Below is a small trained network, with its code and all its weights. Each question gives an input and a class and asks what happens when units are switched off, that is, made to give their printed mean instead of their output.

import numpy as np


def w(rows, s, z=0):
    codes = np.array(rows[::2]) - 128.0
    scale = np.full(codes.shape[1], s)
    scale[-1] = z or s
    return codes * scale


def norm(h):
    return h / np.sqrt((h * h).mean(-1, keepdims=True) + 1e-5)


def f(y):
    return np.maximum(y, 0)


def log_softmax(a):
    a = a - a.max(-1, keepdims=True)
    return a - np.log(np.exp(a).sum(-1, keepdims=True))


def net(x, mask):
    res = np.array(x, float).reshape(1, 8) / 4 @ E
    u = 0
    for l in range(4):
        y = f(norm(res) @ A[l][:, :-1].T + A[l][:, -1])
        res = res + np.where(mask[u : u + 13], y, B[l][:, -1]) @ B[l][:, :-1]
        u += 13
    return log_softmax(norm(res)[-1] @ U[:, :-1].T + U[:, -1])


A, B = {}, {}
E = w([
[118,110,93,178,106,89,164,80,71,127,168,94],'x0',
[106,171,86,142,207,71,206,188,180,164,139,106],'x1',
[112,179,94,113,149,147,133,104,153,3,200,148],'x2',
[134,53,179,53,146,121,195,116,116,146,188,184],'x3',
[203,158,156,113,119,144,157,98,154,139,156,61],'x4',
[161,92,71,85,207,143,141,68,112,97,42,95],'x5',
[127,128,126,127,128,128,128,131,127,128,127,128],'x6',
[105,92,191,150,179,104,76,139,122,103,142,76],'x7',
],0.0052)
A[0] = w([
[212,152,157,131,126,161,150,105,166,147,171,57,25],'L0N0',
[130,176,108,166,185,45,176,161,194,164,144,112,52],'L0N1',
[131,153,106,147,187,66,169,142,179,159,127,119,27],'L0N2',
[129,125,122,128,125,135,128,135,126,132,124,127,104],'L0N3',
[101,217,45,84,2,175,239,77,156,179,69,231,79],'L0N4',
[126,95,92,205,105,102,171,89,76,124,171,96,18],'L0N5',
[200,94,178,138,86,149,74,68,111,127,128,101,108],'L0N6',
[110,80,160,74,164,156,182,121,114,154,184,168,13],'L0N7',
[177,144,176,91,143,204,119,212,208,111,78,167,19],'L0N8',
[104,189,193,164,47,90,126,213,107,154,192,178,3],'L0N9',
[144,190,192,167,49,116,125,201,117,132,201,154,14],'L0N10',
[29,67,253,156,207,103,60,140,137,84,153,17,47],'L0N11',
[97,180,73,208,140,187,73,115,105,146,89,82,37],'L0N12',
],0.0044,0.0062)
B[0] = w([
[204,166,136,116,78,130,138,123,165,123,164,50,148],'L0N0',
[93,121,119,77,96,194,142,182,80,113,135,78,202],'L0N1',
[103,133,108,92,110,167,141,165,92,120,139,89,157],'L0N2',
[127,125,134,134,125,126,133,128,137,126,133,128,128],'L0N3',
[210,80,151,178,206,97,35,182,80,118,183,105,254],'L0N4',
[97,156,107,75,125,73,120,101,99,166,156,118,135],'L0N5',
[85,149,91,98,133,169,195,210,110,135,135,87,209],'L0N6',
[151,111,151,102,86,73,164,152,162,91,123,142,149],'L0N7',
[89,166,137,43,142,79,76,104,125,174,138,146,159],'L0N8',
[80,44,104,154,134,167,85,89,238,154,173,81,177],'L0N9',
[92,68,93,142,139,160,111,89,209,150,150,80,170],'L0N10',
[254,127,69,152,151,122,82,167,82,155,177,180,195],'L0N11',
[153,102,155,94,80,56,153,154,163,93,102,134,173],'L0N12',
],0.0064,0.0032)
A[1] = w([
[119,115,114,90,199,106,174,61,110,111,40,121,48],'L1N0',
[160,112,164,128,24,206,66,59,80,108,117,160,48],'L1N1',
[130,134,121,131,122,130,135,127,129,132,123,142,111],'L1N2',
[114,183,136,139,149,124,138,78,147,62,153,174,23],'L1N3',
[78,176,112,120,158,124,162,104,183,39,185,153,47],'L1N4',
[122,131,131,126,127,129,127,120,127,128,125,129,110],'L1N5',
[106,157,139,142,134,124,130,101,123,132,96,139,42],'L1N6',
[133,118,176,119,36,189,84,59,87,103,110,154,3],'L1N7',
[87,123,111,198,99,65,194,49,61,130,139,118,43],'L1N8',
[90,254,98,217,103,122,78,118,154,123,45,89,46],'L1N9',
[135,162,163,107,155,163,113,131,162,148,107,171,56],'L1N10',
[123,130,172,140,167,117,107,132,110,114,138,105,81],'L1N11',
[110,176,189,72,178,163,83,149,203,137,70,202,57],'L1N12',
],0.0054,0.0051)
B[1] = w([
[60,97,116,191,63,176,91,113,254,154,192,118,195],'L1N0',
[69,137,101,114,203,146,192,241,107,109,141,53,221],'L1N1',
[125,125,134,133,131,134,120,130,137,125,128,126,128],'L1N2',
[141,168,180,189,147,162,146,103,105,109,126,153,147],'L1N3',
[112,198,230,213,96,183,124,89,78,155,90,154,208],'L1N4',
[125,128,128,135,127,129,133,132,127,135,127,133,128],'L1N5',
[127,115,140,120,110,99,160,108,158,121,144,142,128],'L1N6',
[76,130,141,87,173,151,176,217,104,117,128,58,168],'L1N7',
[115,205,125,17,107,90,37,110,127,150,150,150,153],'L1N8',
[189,38,207,79,39,30,168,149,157,46,129,144,254],'L1N9',
[112,145,113,90,129,82,99,101,100,126,144,108,148],'L1N10',
[162,134,111,133,132,130,118,134,104,135,124,158,137],'L1N11',
[96,179,91,53,99,43,72,67,71,159,168,95,210],'L1N12',
],0.0053,0.0024)
A[2] = w([
[119,128,180,167,118,124,147,119,99,218,53,138,7],'L2N0',
[86,103,114,154,115,112,94,107,112,129,94,205,31],'L2N1',
[102,82,200,93,139,102,190,120,120,119,164,189,31],'L2N2',
[133,87,191,81,138,103,198,80,139,129,137,179,30],'L2N3',
[91,187,185,118,87,78,100,132,95,123,160,115,81],'L2N4',
[119,125,181,167,118,120,149,120,101,220,51,137,1],'L2N5',
[86,124,124,152,132,123,117,131,111,129,102,173,68],'L2N6',
[113,101,158,111,110,97,124,191,175,211,110,101,106],'L2N7',
[160,189,194,92,116,132,121,90,155,151,128,83,72],'L2N8',
[64,136,131,137,132,124,92,127,141,125,98,172,80],'L2N9',
[166,68,38,92,222,162,138,9,148,80,3,94,86],'L2N10',
[197,151,53,125,97,173,142,136,120,140,120,176,79],'L2N11',
[94,124,60,166,63,62,175,43,37,129,208,70,109],'L2N12',
],0.0053,0.0045)
B[2] = w([
[136,183,180,170,125,157,164,56,95,109,93,157,144],'L2N0',
[122,132,57,136,145,130,149,144,135,119,96,131,137],'L2N1',
[171,120,113,138,70,87,126,127,158,83,45,101,161],'L2N2',
[144,123,128,133,60,81,158,137,166,89,86,111,149],'L2N3',
[143,98,92,101,157,141,135,90,133,168,94,130,167],'L2N4',
[133,184,182,174,124,162,163,59,90,107,92,163,145],'L2N5',
[133,118,88,141,128,129,134,106,124,112,107,138,133],'L2N6',
[118,176,142,164,136,157,132,31,99,82,117,142,254],'L2N7',
[143,125,59,100,113,105,154,55,85,149,151,95,166],'L2N8',
[127,105,72,123,122,117,136,78,109,143,124,129,141],'L2N9',
[63,126,215,205,46,144,85,186,188,207,254,137,207],'L2N10',
[142,92,167,155,162,107,90,143,110,125,154,115,142],'L2N11',
[130,165,163,29,161,138,48,138,180,177,75,151,196],'L2N12',
],0.006,0.0043)
A[3] = w([
[201,147,196,134,124,146,128,108,120,127,142,87,95],'L3N0',
[109,101,148,104,145,125,140,88,125,106,133,137,83],'L3N1',
[135,111,167,130,110,113,143,146,132,96,118,133,91],'L3N2',
[124,89,143,85,136,104,188,102,131,136,169,198,98],'L3N3',
[132,103,144,145,117,134,130,126,98,207,66,116,125],'L3N4',
[86,122,107,137,137,126,136,132,127,128,117,138,64],'L3N5',
[17,64,91,162,140,87,92,157,91,106,74,254,1],'L3N6',
[127,159,101,160,104,112,98,140,116,121,136,99,134],'L3N7',
[105,159,174,101,133,147,156,169,109,142,142,90,108],'L3N8',
[149,119,144,125,98,96,141,135,141,103,115,131,115],'L3N9',
[131,179,141,139,153,166,112,102,128,43,170,171,94],'L3N10',
[132,66,175,83,120,138,181,110,114,136,148,172,97],'L3N11',
[98,180,99,154,198,85,219,167,169,160,115,125,81],'L3N12',
],0.0074,0.0059)
B[3] = w([
[125,96,30,130,146,110,191,108,136,133,118,183,254],'L3N0',
[124,156,150,144,107,116,102,149,130,125,106,130,141],'L3N1',
[137,96,106,115,128,101,172,127,138,131,107,132,151],'L3N2',
[139,144,150,166,101,91,55,151,142,97,73,110,195],'L3N3',
[101,201,169,154,166,129,126,107,133,46,181,186,251],'L3N4',
[136,121,110,131,131,142,161,126,122,126,139,110,132],'L3N5',
[199,145,22,74,135,149,253,74,175,161,170,59,207],'L3N6',
[137,68,178,85,156,126,159,139,136,141,102,181,242],'L3N7',
[80,106,70,118,135,131,146,124,120,107,82,141,229],'L3N8',
[136,111,142,128,121,112,125,136,130,105,114,127,171],'L3N9',
[121,132,187,191,139,118,162,89,77,207,57,147,213],'L3N10',
[127,172,115,179,113,102,88,167,143,97,78,91,208],'L3N11',
[89,59,164,99,93,221,68,173,37,75,111,110,203],'L3N12',
],0.0071,0.0035)
U = w([
[30,76,173,200,73,179,92,129,249,175,206,115,134],'0',
[45,104,122,86,140,213,161,237,25,69,90,73,109],'1',
[193,102,157,140,44,11,138,158,177,35,42,120,110],'2',
[117,209,195,208,170,156,189,21,59,128,89,196,115],'3',
[239,85,93,170,224,111,55,193,67,168,186,168,85],'4',
[157,128,38,83,123,138,218,82,161,150,147,92,252],'5',
[80,192,129,1,140,71,25,88,120,185,126,138,85],'6',
],0.0087,0.0038)

Each question gives the input, the list of numbers given to net, and the class t.
The units are the neurons (one row each of A and B). Each row of codes is followed by its name. A weight is (code - 128) times the scale printed after its matrix; where a second scale follows, it is the last column's (A, B and U).
mask holds one flag per neuron, layer by layer. A switched-off neuron (its flag False) gives its mean, the last column of its row in B, instead of its output. The means were averaged over made-up inputs and are rounded, as every weight is.
A unit's drop is (log p(t) with every unit on - log p(t) with that unit switched off) / (log p(t) with every unit on - log p(t) with every unit switched off).
The circuit of an input: a set's keep is (log p(t) with only the set's units on - log p(t) with every unit switched off) / (log p(t) with every unit on - log p(t) with every unit switched off). Starting from the 12 units with the biggest drops (on a tie, the unit counted first), units are removed one at a time, each time the one whose removal leaves the highest keep (on an exact tie, the one counted first), for as long as the keep stays at least 0.8.
circuit, biggest first: the units of the circuit, biggest drop first
most important unit: the unit with the biggest drop
top k neurons: the k neurons with the biggest drops, biggest first
k most important neurons of layer l: the k neurons of layer l with the biggest drops, biggest first
input [6,4,0,7,-6,8,-2,8], class 0: circuit, biggest first	L2N10; L1N0
input [-3,-4,-5,5,4,4,-6,-2], class 2: circuit, biggest first	L3N11
input [1,-6,0,7,-3,-5,7,3], class 2: circuit, biggest first	L2N2; L3N11
input [6,-3,6,0,-2,-3,2,1], class 3: top 3 neurons	L1N4; L3N10; L1N3
input [-6,-5,-2,3,0,-2,3,-5], class 6: 3 most important neurons of layer 0	L0N8; L0N11; L0N1
input [-7,-5,8,-7,8,-5,-4,-4], class 3: top 4 neurons	L3N10; L1N4; L3N6; L1N3
input [3,0,-7,6,-1,-6,4,3], class 3: 2 most important neurons of layer 0	L0N4; L0N12
input [-7,5,0,-4,3,-3,3,4], class 6: circuit, biggest first	L0N8; L1N12
input [-2,6,8,-7,7,5,0,0], class 3: top 2 neurons	L1N4; L3N10
input [-4,-3,6,0,-7,0,-7,1], class 5: 2 most important neurons of layer 3	L3N6; L3N4
input [8,-2,4,-6,3,2,8,7], class 6: top 2 neurons	L2N12; L0N4
input [-7,8,-5,-5,-1,-7,-4,0], class 1: 2 most important neurons of layer 0	L0N1; L0N2
input [4,1,2,6,-6,6,-2,1], class 0: top 3 neurons	L2N10; L1N0; L1N9
input [5,7,-5,3,7,2,-6,6], class 1: 2 most important neurons of layer 3	L3N12; L3N6
input [1,0,-1,-4,-6,-5,-6,2], class 5: top 3 neurons	L3N6; L2N10; L0N4
input [8,-1,0,8,0,-2,1,0], class 2: most important unit	L0N7
input [-4,4,5,4,-6,-6,-4,-8], class 4: top 2 neurons	L0N4; L2N10
input [5,5,-8,6,-5,2,7,-7], class 3: top 2 neurons	L3N4; L1N9
input [-8,2,2,8,-2,2,8,0], class 2: 3 most important neurons of layer 2	L2N3; L2N2; L2N12
input [-6,1,-1,-5,-1,3,5,7], class 4: circuit, biggest first	L0N11
input [3,-3,-5,5,0,-3,-5,-7], class 4: top 2 neurons	L0N4; L1N9
input [-2,-2,-8,6,0,4,8,2], class 3: top 2 neurons	L1N9; L3N4
input [4,0,3,-7,-6,5,-6,-3], class 2: top 2 neurons	L1N9; L0N12
input [7,-2,1,-4,-5,3,5,6], class 6: top 2 neurons	L2N12; L0N4
input [-2,-5,-5,6,-6,0,-7,2], class 2: circuit, biggest first	L3N11; L2N2
input [4,8,-7,1,-8,-3,7,-3], class 1: top 2 neurons	L3N12; L0N1
input [-5,4,-7,-5,-3,-4,-4,-3], class 3: most important unit	L2N7
input [0,-5,-5,-5,4,-4,2,-4], class 1: top 2 neurons	L1N1; L3N6
input [4,7,-8,-1,-3,-1,-3,-8], class 3: top 2 neurons	L3N4; L1N1
input [-4,-8,-3,-6,8,7,6,-4], class 1: 2 most important neurons of layer 1	L1N1; L1N7
